Below is a small trained network, with its code and all its weights. Each question gives an input and a class and asks what happens when units are switched off, that is, made to give their printed mean instead of their output.

import numpy as np


def w(rows, s, z=0):
    codes = np.array(rows[::2]) - 128.0
    scale = np.full(codes.shape[1], s)
    scale[-1] = z or s
    return codes * scale


def norm(h):
    return h / np.sqrt((h * h).mean(-1, keepdims=True) + 1e-5)


def f(y):
    return np.maximum(y, 0)


def log_softmax(a):
    a = a - a.max(-1, keepdims=True)
    return a - np.log(np.exp(a).sum(-1, keepdims=True))


def net(x, mask):
    res = np.array(x, float).reshape(1, 5) / 4 @ E
    u = 0
    for l in range(2):
        y = f(norm(res) @ A[l][:, :-1].T + A[l][:, -1])
        res = res + np.where(mask[u : u + 6], y, B[l][:, -1]) @ B[l][:, :-1]
        u += 6
    return log_softmax(norm(res)[-1] @ U[:, :-1].T + U[:, -1])


A, B = {}, {}
E = w([
[177,124,114,149,70,3,132,66,191,128],'x0',
[89,78,120,92,143,131,99,243,103,218],'x1',
[113,120,52,112,158,20,53,117,41,171],'x2',
[120,156,118,120,159,178,138,121,80,63],'x3',
[135,131,87,130,117,58,100,123,148,130],'x4',
],0.0056)
A[0] = w([
[132,163,171,131,108,200,157,134,183,105,54],'L0N1',
[140,79,128,134,76,35,98,148,152,140,4],'L0N2',
[158,164,102,169,135,83,153,82,85,56,78],'L0N3',
[128,79,222,119,90,216,200,135,214,47,14],'L0N4',
[106,107,133,89,218,183,129,254,49,212,70],'L0N5',
[181,125,103,119,68,70,110,127,166,216,56],'L0N6',
],0.0049,0.0033)
B[0] = w([
[220,78,114,204,130,139,167,111,185,80,195],'L0N1',
[132,120,187,95,99,47,203,124,184,215,187],'L0N2',
[130,177,125,26,181,172,91,197,72,210,190],'L0N3',
[228,170,186,188,122,203,163,133,121,59,243],'L0N4',
[12,1,81,110,9,185,11,121,48,94,253],'L0N5',
[52,118,192,124,114,49,185,144,153,117,203],'L0N6',
],0.005,0.0051)
A[1] = w([
[124,144,171,203,130,198,191,127,121,83,79],'L1N1',
[136,120,143,149,121,41,132,111,196,198,92],'L1N2',
[135,155,158,161,114,214,149,108,170,114,4],'L1N3',
[182,254,63,65,233,132,100,103,100,145,36],'L1N4',
[193,150,164,168,140,215,171,153,184,110,31],'L1N5',
[86,158,162,118,127,50,159,142,217,201,104],'L1N6',
],0.0059,0.0019)
B[1] = w([
[183,134,104,211,92,78,92,144,248,166,240],'L1N1',
[81,153,69,90,173,98,241,173,99,96,246],'L1N2',
[178,151,85,119,66,125,144,201,226,113,213],'L1N3',
[153,133,212,127,193,182,128,3,125,102,192],'L1N4',
[224,121,165,211,180,191,122,177,222,164,255],'L1N5',
[150,173,50,128,111,33,224,167,74,164,246],'L1N6',
],0.006,0.005)
U = w([
[37,87,113,107,102,162,49,164,93,131,160],'0',
[139,181,151,103,195,132,111,36,107,99,6],'1',
[209,139,140,188,114,163,139,164,223,105,174],'2',
[116,158,95,108,128,8,219,144,132,142,149],'3',
],0.012,0.0019)

Each question gives the input, the list of numbers given to net, and the class t.
The units are the neurons (one row each of A and B). Each row of codes is followed by its name. A weight is (code - 128) times the scale printed after its matrix; where a second scale follows, it is the last column's (A, B and U).
mask holds one flag per neuron, layer by layer. A switched-off neuron (its flag False) gives its mean, the last column of its row in B, instead of its output. The means were averaged over made-up inputs and are rounded, as every weight is.
A unit's drop is (log p(t) with every unit on - log p(t) with that unit switched off) / (log p(t) with every unit on - log p(t) with every unit switched off).
k most important neurons: the k neurons with the biggest drops, biggest first
k most important neurons of layer l: the k neurons of layer l with the biggest drops, biggest first
drop when u is switched off: that unit's drop, to one decimal
input [-2,-2,-3,-8,4], class 3: most important neuron of layer 1 => [L1N6]
input [3,-6,-1,7,3], class 1: 2 most important neurons of layer 0 => [L0N3 L0N4]
input [4,3,-2,-2,-4], class 3: 2 most important neurons => [L0N6 L1N6]
input [7,-6,2,1,-6], class 1: 3 most important neurons => [L0N3 L1N4 L0N2]
input [-5,-2,1,0,-6], class 0: 2 most important neurons => [L0N5 L1N5]
input [0,5,5,-4,1], class 0: 2 most important neurons of layer 0 => [L0N5 L0N1]
input [-7,-7,4,-7,7], class 1: 2 most important neurons => [L1N4 L0N5]
input [-2,5,2,-3,3], class 0: drop when L0N5 is switched off => 0.6
input [2,8,-4,1,3], class 0: drop when L0N5 is switched off => 0.4
input [7,-2,-6,-2,5], class 3: drop when L1N2 is switched off => 0.2
input [7,5,-2,-2,-1], class 3: drop when L1N1 is switched off => 0.0
